Below is a small trained network, with its code and all its weights. Each question gives an input and a target symbol and asks what happens when units are switched off, that is, made to give their printed mean instead of their output.

import numpy as np


def w(rows, s, z=0):
    codes = np.array(rows[::2]) - 128.0
    scale = np.full(codes.shape[1], s)
    scale[-1] = z or s
    return codes * scale


def f(y):
    return np.maximum(y, 0)


def softmax(a):
    e = np.exp(a - a.max(-1, keepdims=True))
    return e / e.sum(-1, keepdims=True)


def log_softmax(a):
    a = a - a.max(-1, keepdims=True)
    return a - np.log(np.exp(a).sum(-1, keepdims=True))


def net(x, mask):
    ids = ['αβγεθξστφψω'.index(c) for c in x.split()]
    T = len(ids)
    res = E[ids] + P[:T]
    r = res
    for j in range(2):
        rows = slice(3 * j, 3 * j + 3)
        q, k, v = (r @ M[0][rows].T for M in (Q, K, V))
        z = softmax(np.where(np.tri(T) > 0, q @ k.T / 3**0.5, -1e9)) @ v
        o = O[0][rows]
        res = res + np.where(mask[j], z, o[:, -1]) @ o[:, :-1]
    y = f(res @ A[0][:, :-1].T + A[0][:, -1])
    res = res + np.where(mask[2:18], y, B[0][:, -1]) @ B[0][:, :-1]
    return log_softmax(res[-1] @ U[:, :-1].T + U[:, -1])


Q, K, V, O, A, B = {}, {}, {}, {}, {}, {}
E = w([
[183,86,46],'α',
[69,131,116],'β',
[229,180,139],'γ',
[239,181,152],'ε',
[84,95,154],'θ',
[84,93,157],'ξ',
[76,104,143],'σ',
[238,230,116],'τ',
[110,32,210],'φ',
[47,153,82],'ψ',
[23,254,246],'ω',
],0.009)
P = w([
[67,3,235],'0',
[113,28,151],'1',
[112,62,143],'2',
[114,79,133],'3',
[122,99,125],'4',
[130,108,124],'5',
[129,125,118],'6',
[136,126,120],'7',
[138,133,119],'8',
[143,135,116],'9',
[144,144,115],'10',
[142,142,109],'11',
[148,147,113],'12',
[150,155,112],'13',
],0.0075)
Q[0] = w([
[255,176,110],'head 1',
[75,101,126],'head 1',
[131,117,173],'head 1',
[178,49,98],'head 2',
[187,185,58],'head 2',
[161,100,4],'head 2',
],0.0073)
K[0] = w([
[140,147,25],'head 1',
[83,97,129],'head 1',
[96,174,136],'head 1',
[131,102,108],'head 2',
[254,148,141],'head 2',
[192,54,58],'head 2',
],0.0091)
V[0] = w([
[46,9,48],'head 1',
[52,77,178],'head 1',
[100,227,6],'head 1',
[201,33,2],'head 2',
[16,110,113],'head 2',
[170,45,109],'head 2',
],0.0073)
O[0] = w([
[191,2,206,242],'head 1',
[133,128,216,226],'head 1',
[35,45,79,2],'head 1',
[206,12,64,138],'head 2',
[108,89,218,177],'head 2',
[206,103,119,175],'head 2',
],0.0068,0.0027)
A[0] = w([
[120,46,110,132],'neuron 1',
[84,59,144,174],'neuron 2',
[166,166,150,212],'neuron 3',
[133,173,103,80],'neuron 4',
[84,146,142,214],'neuron 5',
[163,127,134,191],'neuron 6',
[114,40,164,141],'neuron 7',
[164,111,97,231],'neuron 8',
[112,121,115,71],'neuron 9',
[163,139,95,102],'neuron 10',
[45,137,170,154],'neuron 11',
[105,57,107,183],'neuron 12',
[158,175,11,2],'neuron 13',
[135,130,181,100],'neuron 14',
[161,113,115,64],'neuron 15',
[162,115,118,55],'neuron 16',
],0.012,0.0041)
B[0] = w([
[159,118,3,192],'neuron 1',
[125,27,68,219],'neuron 2',
[220,238,128,224],'neuron 3',
[65,104,113,149],'neuron 4',
[52,106,236,182],'neuron 5',
[236,192,87,208],'neuron 6',
[60,113,70,254],'neuron 7',
[225,141,23,221],'neuron 8',
[147,151,177,128],'neuron 9',
[108,158,122,166],'neuron 10',
[15,115,142,201],'neuron 11',
[177,77,52,195],'neuron 12',
[16,186,70,181],'neuron 13',
[113,163,112,193],'neuron 14',
[152,154,245,146],'neuron 15',
[116,144,196,144],'neuron 16',
],0.0053,0.0059)
U = w([
[200,114,30,154],'α',
[110,79,157,69],'β',
[130,117,142,69],'γ',
[99,198,68,68],'ε',
[144,108,184,81],'θ',
[150,102,184,52],'ξ',
[136,85,179,118],'σ',
[95,103,117,200],'τ',
[253,195,227,225],'φ',
[65,36,122,226],'ψ',
[62,183,194,4],'ω',
],0.0077,0.0043)

Each question gives the input, a string of symbols that net reads in full, and the target symbol t.
The units are the heads (3 rows each of Q, K, V and O) and the neurons (one row each of A and B). Each row of codes is followed by its name. A weight is (code - 128) times the scale printed after its matrix; where a second scale follows, it is the last column's (O, A, B and U).
mask holds one flag per unit, heads first, then neurons. A switched-off unit (its flag False) gives its mean, the last column of its rows in O or B, instead of its output. The means were averaged over made-up inputs and are rounded, as every weight is.
A unit's drop is (log p(t) with every unit on - log p(t) with that unit switched off) / (log p(t) with every unit on - log p(t) with every unit switched off).
The circuit of an input: a set's keep is (log p(t) with only the set's units on - log p(t) with every unit switched off) / (log p(t) with every unit on - log p(t) with every unit switched off). Starting from the 12 units with the biggest drops (on a tie, the unit counted first), units are removed one at a time, each time the one whose removal leaves the highest keep (on an exact tie, the one counted first), for as long as the keep stays at least 0.8.
units of the circuit, in order: the units of the circuit, biggest drop first
heads that matter: for each layer, one digit per head in row order, 1 if its drop is at least 0.15 and else 0, layers parted by /
drop of u: that unit's drop, to one decimal
input α ψ φ, target α: units of the circuit, in order -> [neuron 1; head 2; neuron 12; neuron 5]
input φ ω φ, target φ: units of the circuit, in order -> [head 1]
input α ψ α ψ, target α: heads that matter -> 11
input ω ε γ θ, target ω: units of the circuit, in order -> [head 2; head 1; neuron 11; neuron 5]
input α τ α ξ, target α: heads that matter -> 01
input φ θ φ β, target φ: units of the circuit, in order -> [head 1; neuron 3]
input φ φ φ ψ, target φ: units of the circuit, in order -> [head 1; neuron 3]
input ψ ψ ψ, target ψ: heads that matter -> 11
input ω τ β, target ω: units of the circuit, in order -> [head 2; head 1; neuron 11; neuron 5]
input φ φ ψ τ ψ ψ ψ τ θ θ τ, target ε: drop of neuron 13 -> 0.5
input φ σ θ θ, target φ: drop of neuron 6 -> 0.1
input φ τ α ξ, target φ: drop of head 1 -> 1.7
input φ ψ ψ, target φ: drop of head 1 -> 1.7
input φ β β, target φ: units of the circuit, in order -> [head 1]
